Here is a tiny trained network, its code and every weight. The questions are about switching its units off for an input and a target symbol, where a switched-off unit gives its printed mean instead of its output.

import numpy as np


def w(rows, s, z=0):
    codes = np.array(rows[::2]) - 128.0
    scale = np.full(codes.shape[1], s)
    scale[-1] = z or s
    return codes * scale


def norm(h):
    return h / np.sqrt((h * h).mean(-1, keepdims=True) + 1e-5)


def f(y):
    return y / 2 * (1 + np.tanh(0.7978845608 * (y + 0.044715 * y**3)))


def softmax(a):
    e = np.exp(a - a.max(-1, keepdims=True))
    return e / e.sum(-1, keepdims=True)


def log_softmax(a):
    a = a - a.max(-1, keepdims=True)
    return a - np.log(np.exp(a).sum(-1, keepdims=True))


def net(x, mask):
    ids = ['αγδεζηθλμξπτφω'.index(c) for c in x.split()]
    T = len(ids)
    res = E[ids] + P[:T]
    u = 0
    for l in range(3):
        q, k, v = (norm(res) @ M[l].T for M in (Q, K, V))
        z = softmax(np.where(np.tri(T) > 0, q @ k.T / 2**0.5, -1e9)) @ v
        res = res + np.where(mask[u], z, O[l][:, -1]) @ O[l][:, :-1]
        u += 1
        y = f(norm(res) @ A[l][:, :-1].T + A[l][:, -1])
        res = res + np.where(mask[u : u + 8], y, B[l][:, -1]) @ B[l][:, :-1]
        u += 8
    return log_softmax(norm(res)[-1] @ U[:, :-1].T + U[:, -1])


Q, K, V, O, A, B = {}, {}, {}, {}, {}, {}
E = w([
[97,106,103,219,137,55],'α',
[143,176,148,151,154,85],'γ',
[148,122,151,195,189,153],'δ',
[29,118,108,96,162,109],'ε',
[91,149,152,149,57,196],'ζ',
[120,194,106,172,125,81],'η',
[160,193,164,245,151,96],'θ',
[211,107,53,120,129,121],'λ',
[80,152,68,232,131,115],'μ',
[115,160,105,207,178,99],'ξ',
[135,90,133,204,132,160],'π',
[120,179,57,53,138,249],'τ',
[114,124,125,163,97,94],'φ',
[143,127,142,164,187,108],'ω',
],0.019)
P = w([
[129,99,205,254,176,74],'0',
[125,117,179,228,175,95],'1',
[123,128,167,210,175,113],'2',
[120,132,154,198,174,129],'3',
[120,133,143,185,170,148],'4',
[123,132,135,169,170,162],'5',
[119,136,126,157,171,172],'6',
[119,133,111,149,174,193],'7',
[120,136,109,157,177,188],'8',
],0.0072)
Q[0] = w([
[90,155,60,250,211,160],'L0H0',
[85,124,159,124,119,138],'L0H0',
],0.017)
K[0] = w([
[118,139,74,4,103,205],'L0H0',
[108,129,148,134,119,137],'L0H0',
],0.016)
V[0] = w([
[254,122,45,151,121,111],'L0H0',
[83,89,103,49,173,113],'L0H0',
],0.0083)
O[0] = w([
[88,8,182,142,122,95,5],'L0H0',
[105,156,179,117,183,148,69],'L0H0',
],0.011,0.0034)
A[0] = w([
[103,41,171,162,145,155,65],'L0N0',
[110,2,110,127,23,148,248],'L0N1',
[22,52,212,116,102,83,175],'L0N2',
[152,219,121,150,83,78,132],'L0N3',
[234,130,157,134,114,196,59],'L0N4',
[80,192,224,99,153,153,44],'L0N5',
[151,167,108,35,172,75,129],'L0N6',
[40,132,180,168,71,152,76],'L0N7',
],0.0095,0.0015)
B[0] = w([
[138,92,161,134,165,225,204],'L0N0',
[254,152,140,115,118,103,165],'L0N1',
[188,59,72,43,170,204,157],'L0N2',
[193,109,71,72,150,179,254],'L0N3',
[97,100,156,157,84,123,176],'L0N4',
[157,181,148,146,132,31,177],'L0N5',
[141,184,108,246,128,127,140],'L0N6',
[163,99,106,144,79,97,149],'L0N7',
],0.0099,0.0043)
Q[1] = w([
[119,163,101,181,165,161],'L1H0',
[248,189,52,209,146,203],'L1H0',
],0.013)
K[1] = w([
[9,179,126,101,116,138],'L1H0',
[84,199,113,73,100,204],'L1H0',
],0.014)
V[1] = w([
[110,49,89,93,252,82],'L1H0',
[141,102,209,170,26,41],'L1H0',
],0.004)
O[1] = w([
[212,253,225,201,141,94,82],'L1H0',
[177,254,10,98,153,250,4],'L1H0',
],0.0047,0.0034)
A[1] = w([
[160,217,163,77,94,190,168],'L1N0',
[113,206,192,96,172,196,38],'L1N1',
[11,2,45,86,94,132,22],'L1N2',
[137,103,231,96,204,64,92],'L1N3',
[153,44,55,114,22,65,1],'L1N4',
[172,181,77,57,166,23,53],'L1N5',
[143,139,90,143,139,102,48],'L1N6',
[14,89,139,87,160,40,74],'L1N7',
],0.009,0.002)
B[1] = w([
[60,97,74,145,150,95,228],'L1N0',
[60,151,132,127,126,138,245],'L1N1',
[246,171,122,125,145,192,157],'L1N2',
[106,98,43,82,139,133,253],'L1N3',
[94,78,146,130,170,79,210],'L1N4',
[169,149,236,115,107,143,231],'L1N5',
[148,136,153,132,165,136,180],'L1N6',
[99,146,77,209,46,179,127],'L1N7',
],0.011,0.0022)
Q[2] = w([
[199,1,186,118,5,187],'L2H0',
[125,125,240,27,60,85],'L2H0',
],0.0073)
K[2] = w([
[189,60,178,113,96,141],'L2H0',
[248,90,183,137,178,87],'L2H0',
],0.013)
V[2] = w([
[122,3,30,216,9,176],'L2H0',
[74,96,61,73,33,156],'L2H0',
],0.0042)
O[2] = w([
[92,121,120,68,86,118,223],'L2H0',
[254,166,25,88,108,119,2],'L2H0',
],0.0083,0.0016)
A[2] = w([
[117,98,212,165,175,117,185],'L2N0',
[147,151,213,156,99,180,88],'L2N1',
[176,81,191,111,5,124,54],'L2N2',
[44,221,132,105,135,189,58],'L2N3',
[187,204,62,63,111,181,141],'L2N4',
[90,84,74,104,160,175,100],'L2N5',
[121,189,115,196,99,193,33],'L2N6',
[130,250,142,131,136,177,2],'L2N7',
],0.012,0.0064)
B[2] = w([
[111,174,121,51,88,136,248],'L2N0',
[128,63,61,183,106,184,149],'L2N1',
[86,249,57,153,200,116,136],'L2N2',
[203,172,159,189,247,134,166],'L2N3',
[65,196,6,91,63,137,181],'L2N4',
[155,171,145,85,179,156,160],'L2N5',
[115,97,250,169,76,32,151],'L2N6',
[85,132,212,154,228,190,162],'L2N7',
],0.011)
U = w([
[192,118,83,202,122,196,29],'α',
[148,164,205,39,68,91,119],'γ',
[74,136,144,7,173,145,2],'δ',
[131,176,54,101,81,149,182],'ε',
[11,155,137,119,100,62,48],'ζ',
[216,186,185,87,67,189,62],'η',
[219,159,127,111,118,60,143],'θ',
[95,65,143,94,129,47,188],'λ',
[169,131,175,170,40,92,212],'μ',
[79,72,79,194,147,86,115],'ξ',
[61,89,151,131,95,209,112],'π',
[126,181,170,168,175,151,181],'τ',
[195,58,146,91,151,147,197],'φ',
[86,84,66,135,207,137,26],'ω',
],0.016,0.0057)

Each question gives the input, a string of symbols that net reads in full, and the target symbol t.
The units are the heads (2 rows each of Q, K, V and O) and the neurons (one row each of A and B). Each row of codes is followed by its name. A weight is (code - 128) times the scale printed after its matrix; where a second scale follows, it is the last column's (O, A, B and U).
mask holds one flag per unit, layer by layer, with each layer's heads first. A switched-off unit (its flag False) gives its mean, the last column of its rows in O or B, instead of its output. The means were averaged over made-up inputs and are rounded, as every weight is.
A unit's drop is (log p(t) with every unit on - log p(t) with that unit switched off) / (log p(t) with every unit on - log p(t) with every unit switched off).
The circuit of an input: a set's keep is (log p(t) with only the set's units on - log p(t) with every unit switched off) / (log p(t) with every unit on - log p(t) with every unit switched off). Starting from the 12 units with the biggest drops (on a tie, the unit counted first), units are removed one at a time, each time the one whose removal leaves the highest keep (on an exact tie, the one counted first), for as long as the keep stays at least 0.8.
units of the circuit, in order: the units of the circuit, biggest drop first
most important unit: the unit with the biggest drop
top k neurons: the k neurons with the biggest drops, biggest first
k most important neurons of layer l: the k neurons of layer l with the biggest drops, biggest first
drop when u is switched off: that unit's drop, to one decimal
input δ τ δ δ ξ ω ε μ, target μ: most important unit => L0H0
input δ ξ μ, target ξ: units of the circuit, in order => (L0H0, L2N0)
input ζ δ δ γ δ θ θ, target ε: units of the circuit, in order => (L0H0, L2N4)
input γ ζ τ δ ξ φ μ φ ξ, target ξ: top 2 neurons => (L1N7, L2N0)
input ξ ξ ξ θ δ γ, target η: units of the circuit, in order => (L1N5, L0N0, L2N1)
input δ δ δ λ ξ, target φ: units of the circuit, in order => (L0H0, L0N2)
input ξ τ ω ω δ ε δ δ ω, target ω: top 2 neurons => (L1N3, L2N0)
input ω ε ω η, target τ: units of the circuit, in order => (L0H0, L2N7)
input π π π γ, target η: units of the circuit, in order => (L1N5, L0N3)
input η δ ω γ θ γ η τ ξ, target ξ: 2 most important neurons of layer 1 => (L1N7, L1N3)
input δ μ λ τ ε θ γ, target γ: top 2 neurons => (L0N5, L1N5)
input θ γ θ θ δ τ ω θ, target θ: top 2 neurons => (L2N4, L2N7)
input θ α ξ φ ζ τ, target τ: top 2 neurons => (L2N3, L0N3)
input ω δ ε ω τ ζ ω λ, target λ: most important unit => L1N4
input π θ δ ω φ, target θ: top 2 neurons => (L0N1, L1N4)
input λ φ λ ε η π τ θ, target θ: 2 most important neurons of layer 1 => (L1N3, L1N5)
input θ δ ξ, target ζ: top 2 neurons => (L2N3, L2N0)
input δ ξ π η φ η, target γ: top 2 neurons => (L1N4, L1N5)
input ζ ω ξ τ δ ω φ, target φ: 2 most important neurons of layer 0 => (L0N7, L0N2)
input δ δ λ ω θ δ, target φ: most important unit => L0H0
input μ φ δ μ, target ξ: 3 most important neurons of layer 2 => (L2N0, L2N4, L2N3)
input δ ω ξ θ ε ξ π, target τ: drop when L2H0 is switched off => 0.0
input φ ξ τ, target τ: drop when L0H0 is switched off => 0.5
input θ ε λ ω θ, target φ: drop when L0H0 is switched off => 0.9
input δ ω θ ε, target τ: drop when L0H0 is switched off => 0.7
input θ τ δ α, target α: 2 most important neurons of layer 1 => (L1N2, L1N7)
input θ ζ τ θ μ, target μ: top 2 neurons => (L2N6, L1N2)
input θ θ ω ξ δ δ δ ω α, target λ: top neuron => (L0N1)
